Below is a small trained network, with its code and all its weights. Each question gives an input and a class and asks what happens when units are switched off, that is, made to give their printed mean instead of their output.

import numpy as np


def w(rows, s, z=0):
    codes = np.array(rows[::2]) - 128.0
    scale = np.full(codes.shape[1], s)
    scale[-1] = z or s
    return codes * scale


def f(y):
    return y / 2 * (1 + np.tanh(0.7978845608 * (y + 0.044715 * y**3)))


def log_softmax(a):
    a = a - a.max(-1, keepdims=True)
    return a - np.log(np.exp(a).sum(-1, keepdims=True))


def net(x, mask):
    res = np.array(x, float).reshape(1, 3) / 4 @ E
    y = f(res @ A[0][:, :-1].T + A[0][:, -1])
    res = res + np.where(mask, y, B[0][:, -1]) @ B[0][:, :-1]
    return log_softmax(res[-1] @ U[:, :-1].T + U[:, -1])


A, B = {}, {}
E = w([
[90,99,214,127,149,140,161,214,153,140],'x0',
[118,118,137,122,130,94,76,79,252,118],'x1',
[23,127,166,118,95,131,141,60,104,168],'x2',
],0.018)
A[0] = w([
[103,139,168,126,132,121,126,170,223,137,82],'neuron 0',
[149,128,99,131,133,133,134,154,15,126,254],'neuron 1',
[210,129,114,132,128,150,147,174,101,139,198],'neuron 2',
[37,125,139,129,120,136,132,65,163,135,54],'neuron 3',
[123,141,95,131,146,128,146,91,133,174,119],'neuron 4',
[25,134,204,124,126,126,139,181,138,133,45],'neuron 5',
[83,105,198,126,124,132,140,176,152,148,79],'neuron 6',
[175,128,109,119,128,130,121,139,240,135,130],'neuron 7',
[221,127,50,124,138,122,121,87,119,121,199],'neuron 8',
[166,122,209,114,135,133,135,253,176,124,107],'neuron 9',
[86,131,114,126,122,141,128,83,116,94,104],'neuron 10',
[115,123,178,127,136,138,142,220,66,126,124],'neuron 11',
[91,89,98,135,142,129,116,99,100,98,142],'neuron 12',
[57,120,138,122,133,122,141,90,106,139,172],'neuron 13',
[47,134,148,132,119,142,138,100,8,133,115],'neuron 14',
[133,128,82,138,136,117,168,112,122,139,134],'neuron 15',
[145,126,105,138,132,128,128,64,180,109,116],'neuron 16',
[113,111,182,140,161,138,141,130,178,114,76],'neuron 17',
[100,134,135,127,120,126,122,95,231,139,107],'neuron 18',
[72,133,81,111,116,131,129,36,88,147,107],'neuron 19',
],0.016,0.0089)
B[0] = w([
[171,129,152,172,54,191,146,137,102,19,195],'neuron 0',
[141,236,133,81,72,107,116,218,84,63,253],'neuron 1',
[91,142,177,78,167,55,73,152,140,94,214],'neuron 2',
[92,136,169,45,166,76,76,164,89,135,204],'neuron 3',
[131,153,153,143,131,119,110,118,125,139,155],'neuron 4',
[127,63,41,47,141,169,113,194,165,144,222],'neuron 5',
[131,80,69,85,122,146,157,189,106,86,206],'neuron 6',
[144,57,73,172,112,165,152,34,134,123,203],'neuron 7',
[114,131,43,37,142,166,117,115,153,70,236],'neuron 8',
[131,129,212,244,126,70,143,156,107,141,239],'neuron 9',
[133,151,162,134,120,83,124,118,132,142,164],'neuron 10',
[103,111,94,121,225,73,116,184,182,251,224],'neuron 11',
[131,144,149,154,127,134,122,123,108,121,157],'neuron 12',
[125,152,133,67,89,149,137,104,86,220,201],'neuron 13',
[155,117,77,188,94,219,188,72,147,146,237],'neuron 14',
[131,127,125,126,69,125,82,119,124,131,154],'neuron 15',
[96,133,120,111,195,101,117,80,158,176,183],'neuron 16',
[138,104,151,120,74,142,140,137,89,69,174],'neuron 17',
[101,81,193,75,153,100,65,114,120,76,208],'neuron 18',
[143,181,220,212,120,98,127,120,117,128,217],'neuron 19',
],0.025,0.026)
U = w([
[74,124,101,53,106,127,52,194,89,60,235],'0',
[94,139,162,203,192,31,113,193,125,160,216],'1',
[133,232,142,180,66,149,131,105,93,181,102],'2',
[101,113,40,126,140,176,164,163,130,216,38],'3',
[116,104,40,160,174,153,79,24,206,83,120],'4',
[145,38,162,255,134,113,122,111,142,84,137],'5',
[55,139,214,138,168,69,40,78,100,153,3],'6',
],0.0093,0.0028)

Each question gives the input, the list of numbers given to net, and the class t.
The units are the neurons (one row each of A and B). Each row of codes is followed by its name. A weight is (code - 128) times the scale printed after its matrix; where a second scale follows, it is the last column's (A, B and U).
mask holds one flag per neuron, in row order. A switched-off neuron (its flag False) gives its mean, the last column of its row in B, instead of its output. The means were averaged over made-up inputs and are rounded, as every weight is.
A unit's drop is (log p(t) with every unit on - log p(t) with that unit switched off) / (log p(t) with every unit on - log p(t) with every unit switched off).
The circuit of an input: a set's keep is (log p(t) with only the set's units on - log p(t) with every unit switched off) / (log p(t) with every unit on - log p(t) with every unit switched off). Starting from the 12 units with the biggest drops (on a tie, the unit counted first), units are removed one at a time, each time the one whose removal leaves the highest keep (on an exact tie, the one counted first), for as long as the keep stays at least 0.8.
circuit, biggest first: the units of the circuit, biggest drop first
top k neurons: the k neurons with the biggest drops, biggest first
drop when u is switched off: that unit's drop, to one decimal
input [8,0,8], class 3: top 2 neurons => neuron 14; neuron 1
input [7,1,-1], class 5: circuit, biggest first => neuron 9; neuron 0
input [5,4,0], class 5: top 2 neurons => neuron 1; neuron 9
input [8,-5,-2], class 1: circuit, biggest first => neuron 9
input [7,5,0], class 5: top 4 neurons => neuron 9; neuron 1; neuron 8; neuron 7
input [3,-6,1], class 3: top 2 neurons => neuron 14; neuron 11
input [1,2,0], class 5: top 2 neurons => neuron 1; neuron 8
input [5,-6,1], class 3: top 2 neurons => neuron 14; neuron 5
input [-4,0,6], class 2: top 2 neurons => neuron 14; neuron 2
input [-3,-6,8], class 2: drop when neuron 2 is switched off => 0.0
input [1,6,-6], class 5: drop when neuron 9 is switched off => 0.3
input [-1,1,8], class 6: drop when neuron 1 is switched off => 0.1
